Below are the code and all the weights of a small trained network. Each question names an input and a class and asks about switching units off, where a switched-off unit gives its printed mean instead of its output.

import numpy as np


def w(rows, s, z=0):
    codes = np.array(rows[::2]) - 128.0
    scale = np.full(codes.shape[1], s)
    scale[-1] = z or s
    return codes * scale


def norm(h):
    return h / np.sqrt((h * h).mean(-1, keepdims=True) + 1e-5)


def f(y):
    return y / 2 * (1 + np.tanh(0.7978845608 * (y + 0.044715 * y**3)))


def log_softmax(a):
    a = a - a.max(-1, keepdims=True)
    return a - np.log(np.exp(a).sum(-1, keepdims=True))


def net(x, mask):
    res = np.array(x, float).reshape(1, 7) / 4 @ E
    u = 0
    for l in range(2):
        y = f(norm(res) @ A[l][:, :-1].T + A[l][:, -1])
        res = res + np.where(mask[u : u + 14], y, B[l][:, -1]) @ B[l][:, :-1]
        u += 14
    return log_softmax(norm(res)[-1] @ U[:, :-1].T + U[:, -1])


A, B = {}, {}
E = w([
[142,110,121,105,138,145,112,141,147,108],'x0',
[126,125,128,127,126,133,124,133,136,126],'x1',
[134,99,148,102,121,145,148,113,143,139],'x2',
[124,127,136,126,123,126,132,123,128,129],'x3',
[180,21,107,209,128,87,241,231,139,37],'x4',
[167,144,59,54,128,2,140,171,221,211],'x5',
[123,210,72,117,165,161,230,72,207,55],'x6',
],0.0044)
A[0] = w([
[123,168,110,158,122,183,191,99,150,69,123],'L0N1',
[99,119,111,163,153,199,145,88,103,85,65],'L0N2',
[109,164,132,134,137,255,87,76,63,132,243],'L0N3',
[138,73,128,194,138,170,144,123,109,87,81],'L0N4',
[95,85,84,146,101,160,116,140,175,130,109],'L0N5',
[150,144,93,103,151,97,95,122,155,202,118],'L0N6',
[89,96,173,154,114,133,89,167,135,119,221],'L0N7',
[89,141,79,159,154,121,124,155,110,131,146],'L0N8',
[127,214,111,91,139,134,139,89,201,121,110],'L0N9',
[95,127,137,102,129,126,31,98,138,161,129],'L0N10',
[189,120,136,85,166,115,98,123,132,104,141],'L0N11',
[147,104,120,139,123,75,176,173,144,133,24],'L0N12',
[136,80,161,206,120,166,168,151,91,55,89],'L0N13',
[107,70,57,121,146,69,178,181,132,135,3],'L0N14',
],0.0068,0.0019)
B[0] = w([
[162,185,126,110,138,152,132,164,158,42,195],'L0N1',
[100,145,149,80,90,103,177,164,109,104,177],'L0N2',
[173,61,137,217,137,55,80,154,233,87,253],'L0N3',
[98,164,110,125,116,134,128,113,62,159,178],'L0N4',
[107,226,180,209,115,101,139,75,35,144,127],'L0N5',
[85,124,193,57,86,133,189,135,68,133,190],'L0N6',
[173,90,79,122,139,74,89,79,112,189,167],'L0N7',
[137,33,198,25,83,189,167,60,167,155,136],'L0N8',
[84,147,49,171,176,212,100,118,148,209,201],'L0N9',
[128,135,154,72,77,54,220,166,67,74,198],'L0N10',
[80,165,171,188,92,87,153,81,86,177,134],'L0N11',
[106,109,152,160,101,136,77,108,155,63,167],'L0N12',
[104,134,110,61,182,167,150,116,87,208,215],'L0N13',
[128,161,177,174,137,113,2,115,152,83,180],'L0N14',
],0.0073,0.0067)
A[1] = w([
[133,234,96,60,156,158,176,114,163,96,125],'L1N1',
[122,145,97,162,159,206,153,124,146,101,87],'L1N2',
[139,127,189,146,83,98,148,130,159,78,111],'L1N3',
[156,137,128,170,105,132,148,116,194,56,76],'L1N4',
[195,119,164,122,135,68,129,154,121,97,141],'L1N5',
[156,112,95,162,169,141,56,156,147,120,137],'L1N6',
[94,123,57,141,127,157,145,75,146,226,74],'L1N7',
[128,86,79,142,154,209,109,149,81,191,70],'L1N8',
[149,128,101,159,136,175,112,79,71,188,79],'L1N9',
[137,158,127,179,155,144,134,101,255,100,5],'L1N10',
[154,138,94,124,121,145,209,87,78,105,100],'L1N11',
[187,90,125,185,105,79,79,107,217,158,166],'L1N12',
[152,153,159,75,44,162,125,182,80,145,175],'L1N13',
[153,192,137,117,118,85,95,135,164,88,96],'L1N14',
],0.0092,0.0018)
B[1] = w([
[177,58,180,221,144,163,51,145,102,83,243],'L1N1',
[140,94,190,121,149,97,145,115,83,102,194],'L1N2',
[173,85,72,146,149,128,91,166,78,175,198],'L1N3',
[76,183,104,92,108,108,120,81,153,191,211],'L1N4',
[77,168,141,159,143,254,86,101,164,128,205],'L1N5',
[158,104,149,105,107,85,183,134,144,146,196],'L1N6',
[123,94,65,145,113,185,93,133,100,131,185],'L1N7',
[93,178,71,127,83,153,111,96,142,157,171],'L1N8',
[119,119,70,130,125,181,134,174,192,122,155],'L1N9',
[80,183,93,15,68,29,204,142,130,197,240],'L1N10',
[161,86,185,162,107,82,20,131,178,160,152],'L1N11',
[170,124,208,161,181,161,124,138,77,24,254],'L1N12',
[148,171,92,133,158,88,206,103,208,80,183],'L1N13',
[133,88,75,119,120,172,206,100,126,166,187],'L1N14',
],0.0083,0.0073)
U = w([
[220,77,254,205,168,153,64,162,95,49,23],'0',
[130,185,129,48,90,38,215,136,162,167,255],'1',
[109,101,7,153,100,243,64,155,115,214,76],'2',
],0.0073,0.00029)

Each question gives the input, the list of numbers given to net, and the class t.
The units are the neurons (one row each of A and B). Each row of codes is followed by its name. A weight is (code - 128) times the scale printed after its matrix; where a second scale follows, it is the last column's (A, B and U).
mask holds one flag per neuron, layer by layer. A switched-off neuron (its flag False) gives its mean, the last column of its row in B, instead of its output. The means were averaged over made-up inputs and are rounded, as every weight is.
A unit's drop is (log p(t) with every unit on - log p(t) with that unit switched off) / (log p(t) with every unit on - log p(t) with every unit switched off).
k most important neurons: the k neurons with the biggest drops, biggest first
k most important neurons of layer l: the k neurons of layer l with the biggest drops, biggest first
drop of u: that unit's drop, to one decimal
input [5,7,-8,-1,-2,1,-7], class 1: 3 most important neurons -> L0N3; L0N10; L1N1
input [3,-4,4,5,-5,-7,2], class 1: most important neuron -> L0N3
input [2,-3,8,-8,-1,1,5], class 2: 2 most important neurons -> L0N9; L0N3
input [-2,0,2,4,-6,-1,-1], class 0: 3 most important neurons -> L0N3; L1N12; L0N1
input [-8,-8,-7,-7,4,1,2], class 1: 3 most important neurons -> L0N10; L0N6; L0N14
input [8,-1,-4,-1,2,-8,-1], class 2: 2 most important neurons of layer 0 -> L0N13; L0N4
input [-6,-7,-4,4,8,7,0], class 0: 2 most important neurons -> L1N12; L0N1
input [-5,8,-3,-6,0,1,-4], class 1: 3 most important neurons of layer 1 -> L1N1; L1N12; L1N13
input [2,-5,-3,-7,-1,-4,4], class 1: 2 most important neurons -> L0N3; L1N10
input [-2,6,7,3,-8,2,3], class 2: 2 most important neurons -> L0N9; L1N12
input [7,1,3,-8,-8,3,-1], class 1: 2 most important neurons of layer 0 -> L0N10; L0N6
input [-1,0,6,6,0,7,7], class 2: 2 most important neurons of layer 1 -> L1N7; L1N1
input [-6,8,5,-6,0,-5,1], class 1: drop of L1N10 -> 0.1
input [-7,-1,-7,-2,-4,7,7], class 2: drop of L0N9 -> 0.7
input [2,7,-5,-3,-5,7,6], class 2: drop of L0N9 -> 1.3
input [4,6,-8,-1,-5,0,1], class 1: 2 most important neurons of layer 1 -> L1N1; L1N10
input [-2,-6,1,7,7,-8,-2], class 2: most important neuron of layer 0 -> L0N13
